Here is a tiny trained network, its code and every weight. The questions are about switching its units off for an input and a target symbol, where a switched-off unit gives its printed mean instead of its output.

import numpy as np


def w(rows, s, z=0):
    codes = np.array(rows[::2]) - 128.0
    scale = np.full(codes.shape[1], s)
    scale[-1] = z or s
    return codes * scale


def f(y):
    return np.maximum(y, 0)


def softmax(a):
    e = np.exp(a - a.max(-1, keepdims=True))
    return e / e.sum(-1, keepdims=True)


def log_softmax(a):
    a = a - a.max(-1, keepdims=True)
    return a - np.log(np.exp(a).sum(-1, keepdims=True))


def net(x, mask):
    ids = ['ΓΣΦβδελμτω'.index(c) for c in x.split()]
    T = len(ids)
    res = E[ids] + P[:T]
    q, k, v = (res @ M[0].T for M in (Q, K, V))
    z = softmax(np.where(np.tri(T) > 0, q @ k.T / 3**0.5, -1e9)) @ v
    res = res + np.where(mask[0], z, O[0][:, -1]) @ O[0][:, :-1]
    y = f(res @ A[0][:, :-1].T + A[0][:, -1])
    res = res + np.where(mask[1:17], y, B[0][:, -1]) @ B[0][:, :-1]
    return log_softmax(res[-1] @ U[:, :-1].T + U[:, -1])


Q, K, V, O, A, B = {}, {}, {}, {}, {}, {}
E = w([
[168,120,134,32,108],'Γ',
[82,132,83,137,188],'Σ',
[134,105,19,145,124],'Φ',
[113,88,39,162,249],'β',
[124,143,179,15,185],'δ',
[2,148,129,145,98],'ε',
[40,126,87,73,30],'λ',
[54,109,38,193,64],'μ',
[18,103,101,76,173],'τ',
[14,158,116,51,92],'ω',
],0.0068)
P = w([
[64,54,31,3,166],'0',
[129,251,76,129,114],'1',
[74,26,79,80,123],'2',
[138,242,89,124,115],'3',
[78,32,91,74,110],'4',
[143,235,99,129,115],'5',
[84,28,102,72,114],'6',
[145,231,111,125,113],'7',
[86,23,112,74,112],'8',
[151,225,117,129,110],'9',
[91,16,116,56,119],'10',
[154,232,124,122,112],'11',
],0.0063)
Q[0] = w([
[81,3,108,102,126],'head 0',
[124,212,57,96,153],'head 0',
[91,183,149,95,141],'head 0',
],0.051)
K[0] = w([
[81,166,5,24,162],'head 0',
[237,118,170,57,147],'head 0',
[101,139,212,88,117],'head 0',
],0.034)
V[0] = w([
[118,111,157,186,251],'head 0',
[234,95,47,138,112],'head 0',
[172,149,177,43,155],'head 0',
],0.02)
O[0] = w([
[210,68,24,201,130,44],'head 0',
[208,70,252,81,121,51],'head 0',
[37,93,144,177,164,253],'head 0',
],0.014,0.002)
A[0] = w([
[167,203,106,118,107,157],'neuron 0',
[122,221,113,145,144,128],'neuron 1',
[144,173,154,182,148,167],'neuron 2',
[139,189,183,172,80,156],'neuron 3',
[91,118,78,111,112,127],'neuron 4',
[166,164,161,193,222,69],'neuron 5',
[148,57,112,127,100,158],'neuron 6',
[95,187,144,149,94,83],'neuron 7',
[174,239,166,235,11,54],'neuron 8',
[184,249,146,199,160,80],'neuron 9',
[124,74,196,134,92,92],'neuron 10',
[149,212,177,140,143,168],'neuron 11',
[66,96,129,105,123,54],'neuron 12',
[143,50,129,138,108,2],'neuron 13',
[182,159,110,152,123,125],'neuron 14',
[161,208,112,118,120,157],'neuron 15',
],0.013,0.0081)
B[0] = w([
[141,83,65,133,137,198],'neuron 0',
[179,169,158,140,163,251],'neuron 1',
[131,149,141,135,86,169],'neuron 2',
[106,90,125,122,131,177],'neuron 3',
[107,141,132,79,174,255],'neuron 4',
[128,97,186,139,140,141],'neuron 5',
[118,80,185,127,159,222],'neuron 6',
[150,112,185,133,162,229],'neuron 7',
[5,142,115,129,136,151],'neuron 8',
[114,201,173,97,46,158],'neuron 9',
[178,171,95,105,148,171],'neuron 10',
[98,99,135,95,68,211],'neuron 11',
[145,129,87,187,69,242],'neuron 12',
[139,187,63,160,68,165],'neuron 13',
[124,147,137,186,112,181],'neuron 14',
[159,93,72,117,130,199],'neuron 15',
],0.03,0.0078)
U = w([
[77,19,185,96,187,194],'Γ',
[218,140,81,122,176,2],'Σ',
[249,155,187,71,105,23],'Φ',
[76,205,109,66,108,116],'β',
[209,240,52,143,15,164],'δ',
[136,241,195,178,128,191],'ε',
[224,78,130,202,85,116],'λ',
[167,85,76,85,68,67],'μ',
[53,125,60,171,75,120],'τ',
[109,167,203,101,5,249],'ω',
],0.0034,0.0029)

Each question gives the input, a string of symbols that net reads in full, and the target symbol t.
The units are the heads (3 rows each of Q, K, V and O) and the neurons (one row each of A and B). Each row of codes is followed by its name. A weight is (code - 128) times the scale printed after its matrix; where a second scale follows, it is the last column's (O, A, B and U).
mask holds one flag per unit, heads first, then neurons. A switched-off unit (its flag False) gives its mean, the last column of its rows in O or B, instead of its output. The means were averaged over made-up inputs and are rounded, as every weight is.
A unit's drop is (log p(t) with every unit on - log p(t) with that unit switched off) / (log p(t) with every unit on - log p(t) with every unit switched off).
The circuit of an input: a set's keep is (log p(t) with only the set's units on - log p(t) with every unit switched off) / (log p(t) with every unit on - log p(t) with every unit switched off). Starting from the 12 units with the biggest drops (on a tie, the unit counted first), units are removed one at a time, each time the one whose removal leaves the highest keep (on an exact tie, the one counted first), for as long as the keep stays at least 0.8.
units of the circuit, in order: the units of the circuit, biggest drop first
most important unit: the unit with the biggest drop
k most important neurons: the k neurons with the biggest drops, biggest first
input δ Σ Σ μ ε, target τ: units of the circuit, in order : [neuron 12; head 0]
input β ε Σ Σ, target δ: 2 most important neurons : [neuron 9; neuron 6]
input δ μ Φ ω Σ β β Σ β, target τ: units of the circuit, in order : [head 0; neuron 12]
input ε Σ ε β β Γ Σ Σ Σ, target Σ: most important neuron : [neuron 1]
input ε ε Γ τ Σ β β β Φ β, target ω: units of the circuit, in order : [head 0; neuron 11]
input Σ Σ λ β Φ, target Γ: 2 most important neurons : [neuron 6; neuron 12]
input β β Σ, target λ: 3 most important neurons : [neuron 6; neuron 13; neuron 4]
input Φ Σ Σ Σ λ Σ Σ μ, target τ: units of the circuit, in order : [neuron 8; head 0]
input Σ ε μ, target Γ: units of the circuit, in order : [head 0; neuron 6; neuron 12]
input β Σ Σ Φ Σ Σ Φ, target λ: units of the circuit, in order : [head 0; neuron 6; neuron 13]
input Σ ε Σ μ β μ, target τ: units of the circuit, in order : [neuron 8; head 0; neuron 1]
input Φ τ Σ, target Φ: units of the circuit, in order : [head 0; neuron 10]
input Σ μ β δ β β Σ τ ε μ λ, target Γ: 2 most important neurons : [neuron 6; neuron 12]
input Σ Σ ε Σ β Φ Σ Σ δ Σ δ, target Γ: units of the circuit, in order : [head 0; neuron 12; neuron 6; neuron 13]
input β ω Σ ε, target β: 3 most important neurons : [neuron 8; neuron 9; neuron 4]
input λ μ ε Σ Σ ω ω, target ω: 2 most important neurons : [neuron 11; neuron 12]
input Γ Σ ε Σ Φ Σ δ Σ λ Σ ε, target δ: most important unit : neuron 10
input λ ε μ, target ω: 4 most important neurons : [neuron 11; neuron 12; neuron 0; neuron 6]
input β μ β ε Σ β δ Σ μ, target λ: 3 most important neurons : [neuron 6; neuron 13; neuron 4]
input λ ε δ μ Σ Σ Σ Σ ε Σ β ε, target ε: most important neuron : [neuron 1]
input Σ β Σ ε, target β: 4 most important neurons : [neuron 8; neuron 9; neuron 4; neuron 12]
